Below is a small trained network, with its code and all its weights. Each question gives an input and a class and asks what happens when units are switched off, that is, made to give their printed mean instead of their output.

import numpy as np


def w(rows, s, z=0):
    codes = np.array(rows[::2]) - 128.0
    scale = np.full(codes.shape[1], s)
    scale[-1] = z or s
    return codes * scale


def norm(h):
    return h / np.sqrt((h * h).mean(-1, keepdims=True) + 1e-5)


def f(y):
    return y / 2 * (1 + np.tanh(0.7978845608 * (y + 0.044715 * y**3)))


def log_softmax(a):
    a = a - a.max(-1, keepdims=True)
    return a - np.log(np.exp(a).sum(-1, keepdims=True))


def net(x, mask):
    res = np.array(x, float).reshape(1, 5) / 4 @ E
    u = 0
    for l in range(2):
        y = f(norm(res) @ A[l][:, :-1].T + A[l][:, -1])
        res = res + np.where(mask[u : u + 6], y, B[l][:, -1]) @ B[l][:, :-1]
        u += 6
    return log_softmax(norm(res)[-1] @ U[:, :-1].T + U[:, -1])


A, B = {}, {}
E = w([
[132,175,170,86,120,191,134,140,109,110,70],'x0',
[144,110,186,144,149,105,118,160,105,70,185],'x1',
[120,159,157,159,81,7,181,104,146,76,49],'x2',
[115,97,107,167,159,147,91,60,70,85,82],'x3',
[56,208,87,139,136,149,204,99,95,85,207],'x4',
],0.002)
A[0] = w([
[165,81,168,130,146,135,129,171,85,55,186,150],'0.n1',
[152,71,69,156,159,79,136,96,180,154,184,45],'0.n2',
[143,156,137,137,82,52,162,94,159,98,77,94],'0.n3',
[153,189,194,73,160,202,146,143,131,104,66,2],'0.n4',
[160,141,170,85,65,117,215,191,144,212,173,94],'0.n5',
[99,160,3,117,59,165,117,83,176,216,60,101],'0.n6',
],0.0038,0.0016)
B[0] = w([
[142,95,212,98,153,89,220,146,110,144,98,235],'0.n1',
[37,159,77,149,143,118,117,224,115,113,67,178],'0.n2',
[116,114,164,187,70,168,153,123,93,235,171,233],'0.n3',
[72,154,31,226,160,83,123,244,105,136,91,178],'0.n4',
[59,157,166,95,195,115,37,63,155,127,121,243],'0.n5',
[175,67,255,122,199,88,165,191,74,42,190,255],'0.n6',
],0.0043,0.0016)
A[1] = w([
[146,90,101,185,173,130,76,24,2,90,85,180],'1.n1',
[82,169,110,149,123,88,127,230,86,84,58,163],'1.n2',
[133,89,111,89,157,212,77,168,88,169,194,104],'1.n3',
[123,223,124,149,172,140,194,96,127,97,197,254],'1.n4',
[89,71,98,193,161,52,108,163,157,130,181,167],'1.n5',
[225,85,153,138,101,102,35,174,172,151,83,177],'1.n6',
],0.0037,0.00089)
B[1] = w([
[96,191,166,65,138,95,96,165,215,171,167,249],'1.n1',
[103,101,92,141,146,163,128,168,101,197,174,213],'1.n2',
[104,156,174,223,9,20,197,87,124,167,68,219],'1.n3',
[200,76,56,120,128,123,83,111,145,82,89,252],'1.n4',
[147,195,135,109,149,235,118,178,78,140,53,220],'1.n5',
[118,167,4,124,136,149,172,66,114,30,193,237],'1.n6',
],0.0047,0.0022)
U = w([
[119,133,165,205,4,78,182,92,119,193,121,175],'0',
[168,125,2,110,143,129,131,86,144,28,154,180],'1',
[78,157,71,160,178,165,115,233,87,177,106,158],'2',
[181,72,219,111,196,106,160,170,89,88,150,160],'3',
[82,183,177,69,173,92,39,114,217,158,143,135],'4',
[158,74,141,113,140,186,96,123,135,174,109,80],'5',
[148,32,119,123,93,191,63,112,172,160,100,4],'6',
[163,51,124,95,96,203,74,99,151,182,94,10],'7',
],0.0077,0.0034)

Each question gives the input, the list of numbers given to net, and the class t.
The units are the neurons (one row each of A and B). Each row of codes is followed by its name. A weight is (code - 128) times the scale printed after its matrix; where a second scale follows, it is the last column's (A, B and U).
mask holds one flag per neuron, layer by layer. A switched-off neuron (its flag False) gives its mean, the last column of its row in B, instead of its output. The means were averaged over made-up inputs and are rounded, as every weight is.
A unit's drop is (log p(t) with every unit on - log p(t) with that unit switched off) / (log p(t) with every unit on - log p(t) with every unit switched off).
The circuit of an input: a set's keep is (log p(t) with only the set's units on - log p(t) with every unit switched off) / (log p(t) with every unit on - log p(t) with every unit switched off). Starting from all 12 units, units are removed one at a time, each time the one whose removal leaves the highest keep (on an exact tie, the one counted first), for as long as the keep stays at least 0.8.
units of the circuit, in order: the units of the circuit, biggest drop first
top k neurons: the k neurons with the biggest drops, biggest first
k most important neurons of layer l: the k neurons of layer l with the biggest drops, biggest first
input [-3,3,4,4,-7], class 1: units of the circuit, in order : 1.n6
input [-1,1,-8,-6,2], class 0: top 2 neurons : 1.n3, 1.n1
input [-7,7,-1,6,3], class 2: top 3 neurons : 0.n2, 0.n6, 1.n5
input [7,1,3,6,5], class 2: units of the circuit, in order : 0.n4, 1.n2
input [-3,6,-6,-5,0], class 0: top 2 neurons : 1.n3, 0.n6
input [-5,-6,0,-6,5], class 3: top 2 neurons : 0.n6, 1.n6
input [6,6,3,-3,-1], class 2: 2 most important neurons of layer 0 : 0.n4, 0.n6
input [4,6,0,-5,-8], class 1: top 2 neurons : 1.n6, 0.n6
input [-7,1,5,-4,-7], class 1: top 3 neurons : 1.n6, 0.n4, 1.n3
input [-7,1,5,-6,6], class 2: units of the circuit, in order : 0.n2, 1.n5
input [-5,3,-4,-1,-3], class 2: top 2 neurons : 0.n2, 0.n3
input [7,-8,6,-2,-5], class 3: top 2 neurons : 0.n6, 1.n3
input [2,-6,1,7,2], class 4: top 2 neurons : 1.n1, 0.n1
input [-6,-4,4,-8,0], class 4: top 4 neurons : 0.n5, 0.n4, 1.n3, 1.n2
input [5,-4,5,-2,6], class 1: 3 most important neurons of layer 0 : 0.n2, 0.n1, 0.n6
input [-5,-1,-1,3,-1], class 2: units of the circuit, in order : 0.n2
input [-7,7,0,-8,0], class 4: top 3 neurons : 0.n5, 0.n4, 0.n6
input [-6,3,-8,5,-8], class 0: top 3 neurons : 1.n3, 1.n4, 0.n4
input [-6,-5,3,-1,-4], class 2: units of the circuit, in order : 0.n2, 1.n5
input [-2,-5,5,-6,8], class 1: 2 most important neurons of layer 1 : 1.n4, 1.n3
input [-2,5,0,6,-5], class 4: top 3 neurons : 1.n1, 0.n6, 1.n4
input [-8,4,0,7,-2], class 2: 2 most important neurons of layer 0 : 0.n2, 0.n5
input [-6,4,-2,0,-3], class 2: units of the circuit, in order : 0.n2
input [-6,-6,-7,-6,1], class 0: 2 most important neurons of layer 0 : 0.n4, 0.n1
input [2,-7,-5,4,-8], class 1: 2 most important neurons of layer 0 : 0.n3, 0.n1
input [-5,-8,-5,-7,-4], class 3: 3 most important neurons of layer 0 : 0.n6, 0.n4, 0.n3
